Known rows:
trimam: [ -1  18  10   7   0   5  -3  -3  -7   1  -6  -1 -15  -9   0  -6  -8  -4
  -2  -8  -1   2  -5   2  -1  -5   7   7   3  -1 -20  -5   0   9   2   6
  -4  12   3  25  -7  -4  -3   8  -7   1   0   5  -2  12   1  -1  -1]
troplibro: [ -4   5   6  -3  -5   4   0  14   4   0  10   2  -3   2   2   6  -1  21
  -6  -1  -5  -1  -9 -11  -4  -1   5   5  -5  -8  -3  -5   1  -2  -1   2
  11  17   4   8   0  -6  -6  -4 -11   2  -4  16  -3   8   0   7   1]
liske: [  3   9   0   4  -6   1  16   6  -9   0   0  -4   2   1  -3  -2  -5  -9
  -1  -3   1  -6   1  -9  -4   0   8   3  -2   1   8  -5 -11  -1   4   5
   4   7   7  -1  -6 -12   5  -5  -8   0  -1  -1  -4   7   1   3   3]
trote: [ -3 -14  12  -7  -1   2  -1  -4 -19  -3  -3  14  16 -11   7 -11   7   3
   9   6   1   1   1 -10   1   4   1  -9 -15  -7   3   3 -12  -3  -6   9
  -1 -10   0 -23   1   6   3  -8   7  -7  -5   2  -4 -19   1  -5   0]
bropatrik: [  1  14 -13   6   6   3  -9  21  21  -1 -10 -12 -21   7 -11  10 -10  -5
  -9  -7   1  -4  -1  12   0  -8 -10  10  11   7  -6   1  11  -3   7  -9
  -2  -2  -7  20   1   1   0  11  -8   4   4 -14  -1  10  -4  -3   0]
fliflus: [  1  -4  16  -3   3   6  26  56 -32   4  12  19  19  -8  15 -10  13  14
   5   1  -3   2  -3 -21  -2   4  10 -13 -18   3   5   1  -2   6  -9   1
  -5  -1   2 -11  -4   4  -3 -11  -7  -5  -5   6   0 -22   3   2  -2]
drilos: [ -3 -16  12  -8  -5  -3   2 -30  -4  -1 -10  10   7  -4  -5 -10   5  -1
  10   6  -1   5   1  -6   2   2  -2  -6 -15  -7  -4  -1  -4  -6   0  11
   1   4   2  -6   3  11   3  -9   8  -6  -4   5  -3 -12   0  -1   0]
muklik: [  1  -6  19  -4  -5   6  25  26 -25   4   5  18  17  -6   8 -14  14   6
  10   3  -4   8   2 -20  -2   5  10 -13 -17   1   3  -1  -4   4  -5   7
  -3   5   7  -3  -6   4   0 -13   1  -8  -6  11  -1 -12   2   5  -1]
misti: [  0  12  -3   1   5   2  -7   3  26   2 -11 -10 -20   7  -8   5  -9 -12
  -8 -10   0   3   3  14  -1  -7  -6  11  12   3   0  -1   9   6   8  -8
  -3  -8  -4  14   5  -3  -1  12  -2   3   6 -10  -3  20  -2  -3   1]
nobo: [  5  16 -17   8   3  -2   6  12  18   3   6 -17 -14  14  -9  13  -9  -5
  -8  -9   0  -3  -3   3   0  -2  -1  10  13   6   1  -4  14   2   3 -10
   2  19  -1  21  -2  -4   2   6  -9   7   0  -3   3  21  -1   3   0]
gripus: [  0 -18 -11  -8  -2  -9 -11 -47  27   0  -5  -4   2  14 -15   6   3 -10
   4   3   3   3   6   4   2   2 -15   3   3  -2  16   1   6 -11   1  -3
   3  -4  -3  -8   9   6   5  -3  11  -3   0  -6   2  -6   0  -1   1]
trupus: [  0  -4   9  -1  -2   4   8   9 -28  -2   6  10  18 -12   7  -8   5  15
   9   6   0  -1  -8 -17   0   5   7  -8 -15  -6  -7   0  -9  -3 -10  11
   0  12   3  -7  -6   5   3 -13  -2  -5 -10   8  -2 -18   2   1   0]
bestum: [  0  12  -8   2   2   6 -10  -5  25   0  -5 -10 -17   7 -10   5 -10 -17
  -9  -7   2  -1   3   8  -1  -8  -4  11  12   2   1  -2  13   1   5 -12
   0  -9  -3  20   4  -8  -1  10  -5   1   4 -12   1  17   0  -1   1]
trumer: [ -2   0  14   6  -4   8   5   4 -39  -2  -2  14  10 -21   9 -13   0  11
   7   5  -1  -4 -10 -19   0  -2   9  -5 -17  -4 -22  -1 -11  -4  -6  16
   0  19   6  -3  -9   4  -1  -6  -5  -4  -9   9   0 -23   2  -1  -1]
navapam: [  1  11  -1   7 -13  -4  14  11 -14  -3   0  -6   2  -5   4  -1  -2  -4
  -3   4  -1  -8   5   5  -3   2   9  -5   4   8   1  -1 -17   4  10   6
   1  -1   7   0 -12 -13   1  -4   0   5   5   6  -2  14   0   6   4]
skonikan: [  1   8   0   1  -8  -2  -1 -11 -12   0   5  -5  -2  -7   6  -1   1   2
  -2   6  -5  -1  -1   7   0   2  11  -5   2   1 -16   2   0   8   3   0
   0   3   5   8  -6  -3   0   0   4   5   1   6   4  12   0   7   0]
steplen: [ -3  -3   0  -2  -7  -1 -11 -17  -2  -2  -1  -1  -1  -6   4  -4   0   0
  -2   8  -5  -1   4  13   0  -1   2  -4   3   2  -9   4   0   3   5  -2
   0 -15   1  -2   0  -1  -3   4   7   3   6  -3   6   2   1   5   1]

Facts:
[bodivu, drinam] τ plodrodum
[bretru] τ drupadram
[bropatrik, pezor] τ vaflutok
[dabro] τ dragral
[davu, nezun] τ luran
[dibravir, laklir] τ vebame
[didor, fliflus, skotralo] τ muklik
[dizes, dutubru] τ bribe
[drupadram, fluplur] τ klebo
[drurar, triklen] τ tafetes
[fanam, lasur, rizodre] τ gripus
[fasugar, nobo] τ davu
[fluflugrom] τ droman
[flugran, goskural] τ didor
[fofle] τ kinul
[gaflom] τ tagokes
[gaple, kegruk] τ miskaruk
[gesti, truflu] τ govan
[grenul, kodur] τ bropatrik
[grepastum, mitrek, troplibro, zaklezem] τ druklu
[grifla, vago] τ poski
[kefofer] τ vibril
[kelizak, trupus] τ stastim
[lofe] τ briskugra
[miber, zufo] τ nikli
[nikli] τ dripos
[noflu] τ trumer
[plodrodum] τ skonikan
[pobrofla] τ fibolu
[rinotir] τ klegruklis
[rokizin] τ fligrik
[rolifem] τ klakin
[rozar, sastal, trefer] τ skina
[sibri] τ lutas
[sizir] τ dabro
[skenak] τ tuminos
[sobil, trumer] τ navapam
[stodrek] τ goman
[sukiplum] τ lata
[traplel] τ misti
[tromiklan] τ fluston
χ 393 <- bestum, bilam, bosteban, bretru, bribe, bropatrik, drilos, fibolu, fligrik, fluston, gani, gaple, kegruk, kinul, klakin, klave, lata, lofe, ludrik, luran, miskaruk, misti, miza, naklil, nastes, peguk, pobrofla, poski, rinotir, rizodre, sastal, skofen, stastim, steplen, stodrek, trote, truflu, vago, vitaskek, vizen
χ 668 <- biza, davu, dizes, dragral, dripos, druklu, fanam, flada, fluflugrom, flugran, gesti, godrem, kelizak, klegruklis, klomas, lasur, mazar, mitrek, mitrer, noflu, tafetes, tramil, trimam, tromiklan, trumer, vaflutok, vebame, vibril
χ 485 <- bodivu, bostu, briskugra, didor, drupadram, fanul, goman, kefofer, kuplilo, medar, nikli, nobo, petiplin, pezor, plodrodum, reflek, rozar, skitrukil, traplel, trozer, trutron, zaski
χ 193 <- botar, dutubru, fasugar, fliflus, gafus, goskural, govan, grenul, grifla, laklir, lili, liske, lutas, muklik, navapam, rolifem, sizir, skenak, skonikan, sobil, teske, troplibro, trupus, tuminos, zufo
χ 750 <- bragragra, dabro, dibravir, drinam, droman, drurar, fledo, flufligus, fluplur, fofle, gaflom, gobu, grepastum, gripus, klebo, kodur, miber, nanal, nezun, pliles, rokizin, sefu, sibri, skina, skotralo, sukiplum, tagokes, trefer, treskun, triklen, vani, zaklezem, zanoski, zope
δ:
biza > bropatrik
bodivu > kodur > didor
dizes > kegruk > fluflugrom > zanoski > flada > tagokes > naklil
drinam > sefu > dibravir > skitrukil > drurar > pliles > bretru
drupadram > klave
fanam > noflu > gesti > lasur > mitrek
fliflus > grepastum > fasugar > sizir > peguk > skenak > teske > lili
flufligus > goman > petiplin > pezor > lofe > tramil > vago
fluplur > zaklezem
gani > zope > bostu > stodrek > kelizak > triklen
godrem > dutubru
mazar > vizen > fanul > tafetes > flugran
miber > rizodre > gafus > grifla > liske > botar > kuplilo > sastal > sobil
muklik > klomas > grenul > bestum
nanal > bragragra > vani > gaple
nikli > trutron
plodrodum > rozar > reflek > zaski
pobrofla > rokizin > klebo > sibri
rolifem > luran > trozer > rinotir > nobo
sukiplum > fligrik > trimam > trefer
treskun > drilos > skotralo > gobu > gripus > fofle > gaflom > bilam
trote > traplel > dabro
truflu > tromiklan > troplibro > govan > nezun
trumer > goskural
trupus > mitrer > laklir > fledo > skofen > davu
vitaskek > zufo > nastes > kefofer > misti
{bestum, drupadram, dutubru, fasugar, fledo, fluflugrom, godrem, goman, kefofer, kodur, laklir, lili, mazar, nastes, peguk, sizir, skenak, treskun, tromiklan, trumer, trupus, vani, vitaskek} Π 97
{bilam, biza, bodivu, drinam, fofle, gesti, goskural, gripus, lasur, lofe, mitrek, nobo, noflu, petiplin, rinotir, rolifem, rozar, trozer, vago} Π 670
{bostu, dabro, drilos, droman, fanam, fanul, fliflus, fligrik, fluplur, grifla, luran, muklik, nezun, nikli, sefu, skotralo, sobil, sukiplum, trefer, trutron, zaklezem} Π 531
{botar, davu, klave, klebo, kuplilo, misti, pezor, rokizin, tramil, truflu, vizen} Π 633
{bragragra, gaple, govan, klomas, liske, teske, troplibro} Π 138
{bretru, dibravir, didor, drurar, flugran, gafus, gobu, grenul, grepastum, kelizak, mitrer, pliles, plodrodum, pobrofla, reflek, rizodre, sastal, skitrukil, tafetes, trimam, zaski} Π 118
{bropatrik, dizes, flada, flufligus, gaflom, gani, kegruk, miber, naklil, nanal, sibri, skofen, stodrek, tagokes, traplel, triklen, trote, zanoski, zope, zufo} Π 42
[bestum, grenul, klomas, muklik] Θ dragral
[bilam, drilos, fofle, gaflom, gobu, gripus, skotralo, treskun] Θ druklu
[biza, bropatrik] Θ steplen
[bodivu, didor, kodur] Θ vaflutok
[bostu, gani, kelizak, stodrek, triklen, zope] Θ vibril
[botar, gafus, grifla, kuplilo, liske, miber, rizodre, sastal, sobil] Θ navapam
[bragragra, gaple, nanal, vani] Θ poski
[bretru, dibravir, drinam, drurar, pliles, sefu, skitrukil] Θ klakin
[dabro, traplel, trote] Θ fibolu
[davu, fledo, laklir, mitrer, skofen, trupus] Θ tuminos
[dizes, flada, fluflugrom, kegruk, naklil, tagokes, zanoski] Θ briskugra
[droman] Θ bosteban
[drupadram, klave] Θ kinul
[dutubru, godrem] Θ lutas
[fanam, gesti, lasur, mitrek, noflu] Θ skonikan
[fanul, flugran, mazar, tafetes, vizen] Θ skina
[fasugar, fliflus, grepastum, lili, peguk, sizir, skenak, teske] Θ stastim
[fligrik, sukiplum, trefer, trimam] Θ vebame
[flufligus, goman, lofe, petiplin, pezor, tramil, vago] Θ ludrik
[fluplur, zaklezem] Θ bribe
[goskural, trumer] Θ klegruklis
[govan, nezun, tromiklan, troplibro, truflu] Θ dripos
[kefofer, misti, nastes, vitaskek, zufo] Θ miza
[klebo, pobrofla, rokizin, sibri] Θ fluston
[luran, nobo, rinotir, rolifem, trozer] Θ lata
[nikli, trutron] Θ miskaruk
[plodrodum, reflek, rozar, zaski] Θ medar

Rows:
No name comes twice in this set of rows, the named rows included.
[  3  24  -8   4   8   9   0  20   9   3   7 -13 -15   5  -2   7 -13 -11
 -11 -12   1  -1  -4   3  -2  -5   8  11   8   1  -4  -3  15  11  -1 -16
  -2  -6  -2  23   1 -10   0  12 -14   4   0 -10   1  24   1   0  -1] => lili
[ -1   2  -1  -3   8   8  -8   8  -2  -1   4   1   0  -2   4   0  -5  -7
  -4  -4   3  -1  -1  -1  -2  -3   2   4  -2  -4   5   0   5   3  -4  -8
  -1 -22  -4  -6   5  -5  -1   7  -6   0   0 -14   2  -6   3  -4  -1] => peguk
[ -8   5  18   2 -15   3 -16 -38   0  -3  -5   3 -13  -9   3  -6  -4  18
  -4   9  -9   4  -5   3   0  -4   9   1  -2  -7 -38  -5   2   1   8  10
  10  23   8  30  -5  -1 -15   3   3   3  -1  29   1  24  -2  11   0] => druklu
[  4  19  -6   6   0   7   9  30  19   5   2  -8 -17   9  -8   6  -4  -5
  -9  -9  -4  -1   0   0  -3  -8   0   9  10  10  -5  -3  18   5   6 -11
  -2  11   3  38  -5  -6  -2   5 -13   2   2  -5   3  19  -1   6   0] => goskural
[  2   9   0   2   6   5   6  29 -17   1  11   2   5  -4  10   1  -4   9
  -2  -3   0  -5  -8  -9  -1   0   7   1  -6  -2  -2   0   2   3  -8  -5
  -2   3  -1   0  -2  -2   2  -1 -10   1  -5  -5   0  -6   2  -1  -1] => sizir
[ -1 -17 -11  -6  -2 -10 -13 -29   9  -3   6  -3   8   3   3   6   5  -2
   0  10  -1   0   8  16   2   4  -9  -6   9   3  13   8   0  -3   2  -9
   1 -23  -4 -24   7   2   1   1  14   3   6  -5   7  -4  -1   2   0] => skina
[  0 -28   1  -7  -2  -5   6  -1  20   3  -2  14  11  11  -8  -2  17   1
   7   6  -1   8  10  -8   1   4 -16  -9  -3   7  20   4   6 -12   0  -2
  -1  -4  -2 -10   8  11  -2 -12  12  -9   1   1  -1 -14  -2   2  -1] => skotralo
[  1 -14 -14  -2   5  -2 -10   0  16  -2   2   1   9   7  -5   8   3   0
   0   3   4  -2   4   3   1   1 -14   0   4   1  23   5   2 -12  -5  -6
   0 -12  -7 -20   7   2   2  -2   6  -2   1  -9   2 -12  -1  -3   0] => kodur
[  0  23   5  10   1   8  -3   6   0   1 -10  -3 -21  -5  -3   0 -10   2
  -5  -9  -1   0  -7   3  -1  -8   2  11   5   3 -22  -4   4   7   4   3
  -5  18   1  35  -6  -3  -4   9 -12   3   0   4  -1  11   0  -1  -1] => kelizak
[-1 -2  1 -2  1  6 -7 -5  2 -2 -3  2  0 -2 -1 -3 -3 -7  1  1  2  0  1 -3
  0 -2 -1  3 -3 -3  3  0  1 -2 -2 -2  0 -9  0  0  2 -2  0  1  0 -4  0 -6
  1 -3  2 -2  0] => nastes
[ -3 -10   6  -3   2   3  -1  10 -12  -2  -6  10   9  -8   4  -5   4   9
   6   4   1   0  -2  -7   0   1  -4  -6 -11  -4   0   2  -7  -5  -5   6
  -2  -3  -2 -13   2   7   1  -6   3  -5  -5   1  -3 -18   0  -4   0] => kegruk

Now the same elements, written a new way:
Known rows:
grenul: [ 16   6   1   0   2  -6   5  10 -13   9   6  28  -6  23   0  10  14  14
  12  -2  -1  -2 -27  -1   9 -16]
zaski: [  0  20  -7  36  -7 -26   7   1  -5  -4  10  13   4  -2   6  34  10  -3
  20  -9  -2   3  -9 -15   3 -12]
govan: [  1  20  -8  11  -3 -20  -1   0  -9 -10  22   8  10  12   9  14  21   3
  25  -1   3   3 -14   8   3 -11]
dabro: [  5  -2  10  -1   2 -12  12   5 -18  16   9   0  -2  20  -1 -11   2  29
  11  13   0 -24 -22  19  13 -15]
skotralo: [-13 -26  18  -3  -1 -14  17  15 -21  17  31  -5   8  35   0 -15   0  37
  11   4  16 -30 -16  34  14 -18]
fofle: [-40  53 -14  -5 -17  10   5 -19 -16 -36  44 -61  22 -20  22  -1   9   6
  21  10  -3 -19  50  10 -13  18]
petiplin: [  8   2  -1  31  -4 -21  13   9  -6  15   5  22  -4   6  -8  30  -4   3
   3   2   0  -1 -26 -18  13 -14]
ludrik: [ 10 -11  -4 -10  -5 -13   0 -10   2  -2 -19 -22 -11 -12   0   9  -7 -10
 -14  -8  12  17  20 -19  -9 -16]
gani: [ -4 -29  17  10  15  14  -2  12  25  26 -43  17 -18  -8 -19  -6 -20 -17
 -26 -12  -2   2 -22 -13   6  19]
godrem: [  1 -35  16 -16  17  30 -10  10  25  16 -14   8 -11  16 -15 -30  -7  -1
 -20   6   1  14 -29  21   2  19]
liske: [-10  17 -20  10 -10  -6 -15 -15  -7 -32  35   4  27  -6  15  28  15 -18
  19   4 -11  -1  26  -5  -8  10]
botar: [-22  32 -28   6 -14   6 -22 -24  -1 -49  36  -9  35 -26  19  26  11 -34
  16  -1 -16  -1  49  -9 -19  29]
fanul: [  4  -8  -3  26   2 -25  12  12  -4  12  -8  32  -2   5  -5  28  -8   7
   1   2   2  -5 -28 -12  13 -15]
tromiklan: [ 10 -22  11 -15  11  16  -5  16   2  19  -4  15 -10  33  -9 -26   6  21
  -4   3   0  -1 -37  24   5  -3]
laklir: [ 12   0  -3   8   1  -9   2  14 -10   8   3  22  -1  29   0   9  10  23
   8  -5  -2  -7 -38   2   7 -13]
rolifem: [ 10 -25   8 -11  10  32   7  14  10  23 -19  44 -17   7 -19  -9 -16  -8
 -33   3  -4   8 -15 -15   5   9]
kodur: [  6 -19  19  -4  13   9   4   8   1  22 -17  -3 -17  16 -10 -22  -7  22
  -5  -1  -4 -17 -29  10   9  -1]

Rows:
No name comes twice in this set of rows, the named rows included.
[  3 -21  23 -17  11  32   7  10   8  29 -17   6 -21   3 -18 -31 -18   3
 -20   8  -4  -8  -7   5   8  11] => drinam
[  1  17 -14  30 -10 -22   9   5 -14  -8   0  15   5   4   7  35  -1  17
  14 -12  -7 -17 -15 -22   3 -12] => kefofer
[ 10 -28   5  24 -13 -22  15  20 -16  20  24  68  17  18  -9   7  -4   5
   5 -26   5 -15 -17  -6  11 -24] => didor
[  5  15  -2   1  -3  -9  -9  -4  -7  -8  37 -23  10  22  11  -7  32  13
  31  11   4   4 -14  37   0  -6] => tafetes
[ 15 -15  13 -19   8  20   2  13  -2  24  15  18 -10  27 -11 -24   5  16
  -7  17   1  -2 -23  19  10  -4] => noflu
[  3  -3  16   4   6 -14   1   0  -2  11   5 -20  -9  16   1 -12  13  15
  22   2   5  -9 -26  27  10  -9] => klebo
[-35  41 -32  21 -17   5  -8 -28   4 -57  16  -1  36 -54  19  43  -6 -51
   8 -10 -22  -5  73 -36 -23  33] => kuplilo
[ -4  60 -34   5 -20   2 -13 -10  -4 -42  22  -6  33 -33  19  -3  12 -12
  16  -3 -12   5  28  -4 -17  16] => skenak
[ 10   6  16   0   2  -8   8   4 -13  15  14  -5  -8  20   0 -15  13  24
  20   0   0 -16 -20  18   9 -12] => dibravir
[-16  39 -15  24 -13 -19  -6  -9  -2 -23  13 -37  18 -16  15  17   9  -6
  20  -7  -5  -9   9  -6  -8  12] => skofen
[ 16 -40   9 -11   2  20   1  26   8  30 -11  80   9   0 -22 -31 -23 -14
 -31  -2   1   8 -20   9  11   0] => fliflus
[  7  28  -6  18 -11 -19   9   4 -21   0  16 -10   7   8   6  17   7  13
  16   3  -4 -21  -4 -16   6  -7] => rinotir
[-20  15  10   7  -2 -15   3  -5 -10  -4  30 -50   0  16  12   1  22  22
  32   4   9 -13  -8  27   2  -5] => gobu
[  1  27  -8  20  -6 -23  13   3 -14  -5   2  27   2  -2   8  30   9   7
  21 -14  -5 -13  -9 -22   2 -18] => pezor
[ 11  -3   9  -6   4  -5  -5   3  -3  10  28  -2  -3  29   1 -14  26  15
  21  10   7   9 -26  33   7 -12] => trimam

